Below are the code and all the weights of a small trained network. Each question names an input and a target symbol and asks about switching units off, where a switched-off unit gives its printed mean instead of its output.

import numpy as np


def w(rows, s, z=0):
    codes = np.array(rows[::2]) - 128.0
    scale = np.full(codes.shape[1], s)
    scale[-1] = z or s
    return codes * scale


def norm(h):
    return h / np.sqrt((h * h).mean(-1, keepdims=True) + 1e-5)


def f(y):
    return np.maximum(y, 0)


def softmax(a):
    e = np.exp(a - a.max(-1, keepdims=True))
    return e / e.sum(-1, keepdims=True)


def log_softmax(a):
    a = a - a.max(-1, keepdims=True)
    return a - np.log(np.exp(a).sum(-1, keepdims=True))


def net(x, mask):
    ids = ['αβγεζηθλμξπστφψω'.index(c) for c in x.split()]
    T = len(ids)
    res = E[ids] + P[:T]
    u = 0
    for l in range(2):
        r = norm(res)
        for j in range(2):
            rows = slice(2 * j, 2 * j + 2)
            q, k, v = (r @ M[l][rows].T for M in (Q, K, V))
            z = softmax(np.where(np.tri(T) > 0, q @ k.T / 2**0.5, -1e9)) @ v
            o = O[l][rows]
            res = res + np.where(mask[u + j], z, o[:, -1]) @ o[:, :-1]
        u += 2
        y = f(norm(res) @ A[l][:, :-1].T + A[l][:, -1])
        res = res + np.where(mask[u : u + 16], y, B[l][:, -1]) @ B[l][:, :-1]
        u += 16
    return log_softmax(norm(res)[-1] @ U[:, :-1].T + U[:, -1])


Q, K, V, O, A, B = {}, {}, {}, {}, {}, {}
E = w([
[145,83,127,97,65,208,194,112],'α',
[80,104,114,155,36,190,193,56],'β',
[102,131,111,164,55,159,104,86],'γ',
[71,106,121,151,100,98,142,75],'ε',
[72,69,73,114,103,170,159,54],'ζ',
[68,110,150,128,150,140,156,87],'η',
[107,161,132,101,105,85,65,122],'θ',
[133,168,156,121,147,65,155,179],'λ',
[115,143,52,57,160,73,138,109],'μ',
[102,86,169,152,143,125,123,126],'ξ',
[125,144,88,168,80,164,85,147],'π',
[195,143,5,60,27,172,72,99],'σ',
[184,104,175,86,140,170,125,136],'τ',
[113,207,67,58,44,192,155,168],'φ',
[124,123,208,123,198,141,120,169],'ψ',
[220,112,92,188,8,133,151,116],'ω',
],0.015)
P = w([
[123,210,81,105,248,207,116,180],'0',
[51,108,204,2,55,113,113,64],'1',
[67,87,223,78,81,91,104,97],'2',
[52,70,236,107,111,93,83,96],'3',
[76,75,184,99,99,99,88,95],'4',
[115,78,135,152,72,48,160,130],'5',
[121,60,120,86,61,112,92,104],'6',
[129,80,157,120,46,105,103,128],'7',
[121,81,139,124,67,107,99,137],'8',
[151,72,134,125,77,68,112,185],'9',
[113,60,114,105,78,72,105,130],'10',
[146,79,103,114,74,94,93,166],'11',
[159,109,139,113,68,67,76,187],'12',
[122,61,68,78,85,97,91,134],'13',
],0.0054)
Q[0] = w([
[27,125,68,91,80,200,118,110],'L0H1',
[117,100,69,197,217,63,169,193],'L0H1',
[157,241,115,140,152,166,177,72],'L0H2',
[79,127,132,254,199,167,68,156],'L0H2',
],0.0068)
K[0] = w([
[142,151,99,83,172,120,24,253],'L0H1',
[81,128,201,112,105,99,112,99],'L0H1',
[95,90,172,120,86,2,160,52],'L0H2',
[142,95,135,75,141,67,106,166],'L0H2',
],0.0073)
V[0] = w([
[103,126,175,125,146,103,80,194],'L0H1',
[135,62,160,209,206,181,168,97],'L0H1',
[253,237,158,139,148,168,103,177],'L0H2',
[135,76,165,112,111,93,25,134],'L0H2',
],0.0055)
O[0] = w([
[123,196,204,113,51,106,86,115,94],'L0H1',
[96,138,93,66,116,162,156,58,23],'L0H1',
[143,147,76,160,92,192,254,88,4],'L0H2',
[191,168,164,92,119,114,146,134,91],'L0H2',
],0.0091,0.0029)
A[0] = w([
[71,125,103,176,45,156,147,91,140],'L0N1',
[115,151,55,63,149,163,98,140,164],'L0N2',
[92,66,133,117,127,113,194,130,202],'L0N3',
[120,179,177,112,125,138,162,143,16],'L0N4',
[124,74,147,150,156,171,128,95,198],'L0N5',
[105,58,158,102,77,106,102,197,133],'L0N6',
[145,133,74,173,89,85,76,76,108],'L0N7',
[52,105,112,143,110,127,176,143,119],'L0N8',
[154,97,105,233,98,114,146,143,171],'L0N9',
[136,155,149,74,83,160,86,105,178],'L0N10',
[166,185,92,88,109,190,179,115,126],'L0N11',
[145,143,115,65,100,127,103,131,254],'L0N12',
[186,113,139,71,205,110,147,139,139],'L0N13',
[105,181,130,136,216,2,123,164,131],'L0N14',
[177,132,89,139,113,148,111,80,91],'L0N15',
[227,82,109,138,144,81,124,135,112],'L0N16',
],0.0086,0.0024)
B[0] = w([
[177,134,178,137,129,87,104,99,206],'L0N1',
[125,128,172,155,143,135,115,172,163],'L0N2',
[181,165,148,163,124,105,63,183,197],'L0N3',
[138,78,69,107,95,55,193,129,135],'L0N4',
[204,213,107,146,56,95,147,152,185],'L0N5',
[106,167,49,128,140,59,36,41,255],'L0N6',
[153,140,177,73,175,170,147,160,184],'L0N7',
[133,125,145,137,63,120,90,87,174],'L0N8',
[112,112,121,65,120,135,87,149,178],'L0N9',
[147,119,140,162,129,68,129,122,182],'L0N10',
[47,117,153,118,147,49,65,131,148],'L0N11',
[127,138,198,239,175,115,164,115,188],'L0N12',
[177,179,150,254,91,116,116,108,158],'L0N13',
[158,95,113,148,98,200,78,98,185],'L0N14',
[78,112,165,103,170,141,152,177,145],'L0N15',
[119,64,181,112,121,102,88,64,166],'L0N16',
],0.0061,0.0089)
Q[1] = w([
[126,169,3,117,163,220,237,76],'L1H1',
[87,97,60,152,141,178,218,109],'L1H1',
[86,39,67,102,172,189,227,168],'L1H2',
[220,124,135,71,98,75,142,147],'L1H2',
],0.0066)
K[1] = w([
[195,57,146,65,97,34,123,127],'L1H1',
[125,164,117,152,146,1,48,138],'L1H1',
[149,86,164,141,14,25,74,107],'L1H2',
[106,136,112,140,75,149,167,156],'L1H2',
],0.0075)
V[1] = w([
[176,94,80,148,99,57,180,153],'L1H1',
[169,95,137,68,118,10,15,102],'L1H1',
[73,165,192,130,141,47,142,31],'L1H2',
[254,127,184,190,99,133,113,67],'L1H2',
],0.0074)
O[1] = w([
[81,112,154,138,75,122,80,204,3],'L1H1',
[123,171,167,69,150,108,126,163,34],'L1H1',
[121,177,112,139,123,224,93,129,103],'L1H2',
[97,129,247,174,130,135,116,76,81],'L1H2',
],0.016,0.0051)
A[1] = w([
[122,131,158,162,180,94,60,103,78],'L1N1',
[106,160,132,106,188,68,136,173,250],'L1N2',
[90,195,171,201,145,139,152,124,248],'L1N3',
[194,149,47,134,141,71,184,140,161],'L1N4',
[120,176,55,174,106,146,108,193,248],'L1N5',
[107,20,187,244,31,129,192,114,133],'L1N6',
[121,164,204,103,186,62,169,80,73],'L1N7',
[88,166,166,165,123,191,75,44,163],'L1N8',
[173,154,131,169,104,113,142,155,130],'L1N9',
[189,179,99,38,230,109,199,72,62],'L1N10',
[79,126,138,194,38,100,120,121,142],'L1N11',
[146,213,119,36,115,254,124,112,183],'L1N12',
[165,99,105,72,137,93,192,125,106],'L1N13',
[137,67,43,154,156,47,122,123,140],'L1N14',
[141,76,146,113,124,61,159,135,128],'L1N15',
[57,59,215,136,139,39,131,237,157],'L1N16',
],0.008,0.0014)
B[1] = w([
[167,119,73,79,90,130,90,89,203],'L1N1',
[172,44,154,101,115,193,46,158,158],'L1N2',
[87,122,156,96,34,140,133,200,170],'L1N3',
[31,195,205,166,127,118,125,103,230],'L1N4',
[209,83,117,209,54,4,94,162,166],'L1N5',
[45,95,103,115,230,202,102,158,233],'L1N6',
[207,58,35,185,35,121,172,101,173],'L1N7',
[133,177,109,103,74,112,203,135,234],'L1N8',
[95,130,177,138,135,61,66,82,152],'L1N9',
[104,145,188,216,210,107,127,201,214],'L1N10',
[141,142,132,162,206,152,21,153,196],'L1N11',
[185,24,98,58,115,177,181,145,194],'L1N12',
[51,200,187,87,138,135,177,163,179],'L1N13',
[75,254,202,72,74,150,130,44,254],'L1N14',
[147,57,121,25,111,191,117,153,191],'L1N15',
[217,95,45,123,150,211,239,248,182],'L1N16',
],0.0062,0.0079)
U = w([
[84,35,180,164,165,136,139,241,100],'α',
[12,109,121,219,136,216,132,107,93],'β',
[138,88,142,46,106,51,231,185,138],'γ',
[30,20,107,122,186,59,173,72,108],'ε',
[16,201,205,127,124,71,213,85,81],'ζ',
[101,165,140,32,65,196,134,99,162],'η',
[32,175,166,61,185,85,50,144,122],'θ',
[125,134,158,135,96,110,47,76,3],'λ',
[154,170,65,113,217,140,136,82,144],'μ',
[70,170,44,111,32,65,154,116,121],'ξ',
[176,111,38,120,34,174,150,140,124],'π',
[186,101,136,43,169,132,47,142,114],'σ',
[216,113,184,195,104,75,184,78,169],'τ',
[130,160,89,168,79,81,61,209,147],'φ',
[152,161,254,190,92,115,140,155,223],'ψ',
[199,21,140,90,112,137,122,109,170],'ω',
],0.0086,0.0047)

Each question gives the input, a string of symbols that net reads in full, and the target symbol t.
The units are the heads (2 rows each of Q, K, V and O) and the neurons (one row each of A and B). Each row of codes is followed by its name. A weight is (code - 128) times the scale printed after its matrix; where a second scale follows, it is the last column's (O, A, B and U).
mask holds one flag per unit, layer by layer, with each layer's heads first. A switched-off unit (its flag False) gives its mean, the last column of its rows in O or B, instead of its output. The means were averaged over made-up inputs and are rounded, as every weight is.
A unit's drop is (log p(t) with every unit on - log p(t) with that unit switched off) / (log p(t) with every unit on - log p(t) with every unit switched off).
The circuit of an input: a set's keep is (log p(t) with only the set's units on - log p(t) with every unit switched off) / (log p(t) with every unit on - log p(t) with every unit switched off). Starting from the 12 units with the biggest drops (on a tie, the unit counted first), units are removed one at a time, each time the one whose removal leaves the highest keep (on an exact tie, the one counted first), for as long as the keep stays at least 0.8.
units of the circuit, in order: the units of the circuit, biggest drop first
unit that matters most: the unit with the biggest drop
top k neurons: the k neurons with the biggest drops, biggest first
k most important neurons of layer l: the k neurons of layer l with the biggest drops, biggest first
which heads matter: for each layer, one digit per head in row order, 1 if its drop is at least 0.15 and else 0, layers parted by /
input α ξ η β ε π β α, target ε: unit that matters most	L0N6
input ω θ τ ε α α η π μ α η, target α: which heads matter	11 / 11
input τ ε μ ξ η π φ η φ τ τ η, target β: top 2 neurons	(L0N6, L1N6)
input λ ε ε ψ β, target φ: which heads matter	01 / 10
input φ α γ α σ λ α σ, target ξ: 2 most important neurons of layer 0	(L0N11, L0N6)
input θ η γ β θ ψ ψ ε φ, target ψ: units of the circuit, in order	(L1H2, L0H1)
input η τ ψ ζ π, target μ: which heads matter	11 / 11
input ε ψ θ ζ λ τ η, target σ: units of the circuit, in order	(L1H1, L1N2, L1N7)
input φ ξ η σ ω ε θ ω θ ψ η σ ω, target ξ: which heads matter	01 / 11
input μ τ ε ω β β β β ε, target ω: top 3 neurons	(L0N14, L0N13, L1N16)
input ψ γ γ τ ψ θ η σ π, target π: which heads matter	11 / 01
input α μ φ ζ ξ θ β τ ψ τ β α ε φ, target ε: which heads matter	11 / 11
input λ τ λ τ γ γ σ σ η, target φ: which heads matter	01 / 10
input ω ε λ, target α: which heads matter	01 / 11
input ψ η τ σ θ μ, target π: unit that matters most	L0H1
input ξ ε ξ η β τ β, target η: which heads matter	10 / 11
input ξ θ π β α γ η α, target η: units of the circuit, in order	(L0H1, L1H2, L1H1, L1N12)
input ω β α γ ω γ ψ θ β θ α, target α: top 2 neurons	(L1N16, L1N6)
input σ α ω ω ε η λ τ ε ε ξ ψ η η, target γ: top 2 neurons	(L0N11, L1N16)
input ψ φ ξ α, target π: which heads matter	11 / 01
input σ ψ γ η η ω λ, target γ: which heads matter	11 / 11
input λ η β β λ ξ σ τ, target φ: unit that matters most	L0H2
input ξ α ψ ω ε, target η: which heads matter	10 / 01
input γ η μ γ η λ φ τ μ π, target τ: top 2 neurons	(L0N6, L0N1)
input α τ γ ψ τ λ φ ψ μ, target ε: 2 most important neurons of layer 0	(L0N6, L0N5)
input π ω α η η η, target ζ: top 2 neurons	(L0N11, L0N6)
input σ ζ α μ τ ξ σ ξ β η ω α α β, target γ: top 2 neurons	(L0N11, L1N16)
input β τ ψ α γ, target ψ: units of the circuit, in order	(L1H2)
input ω σ ψ τ θ τ, target α: which heads matter	01 / 10
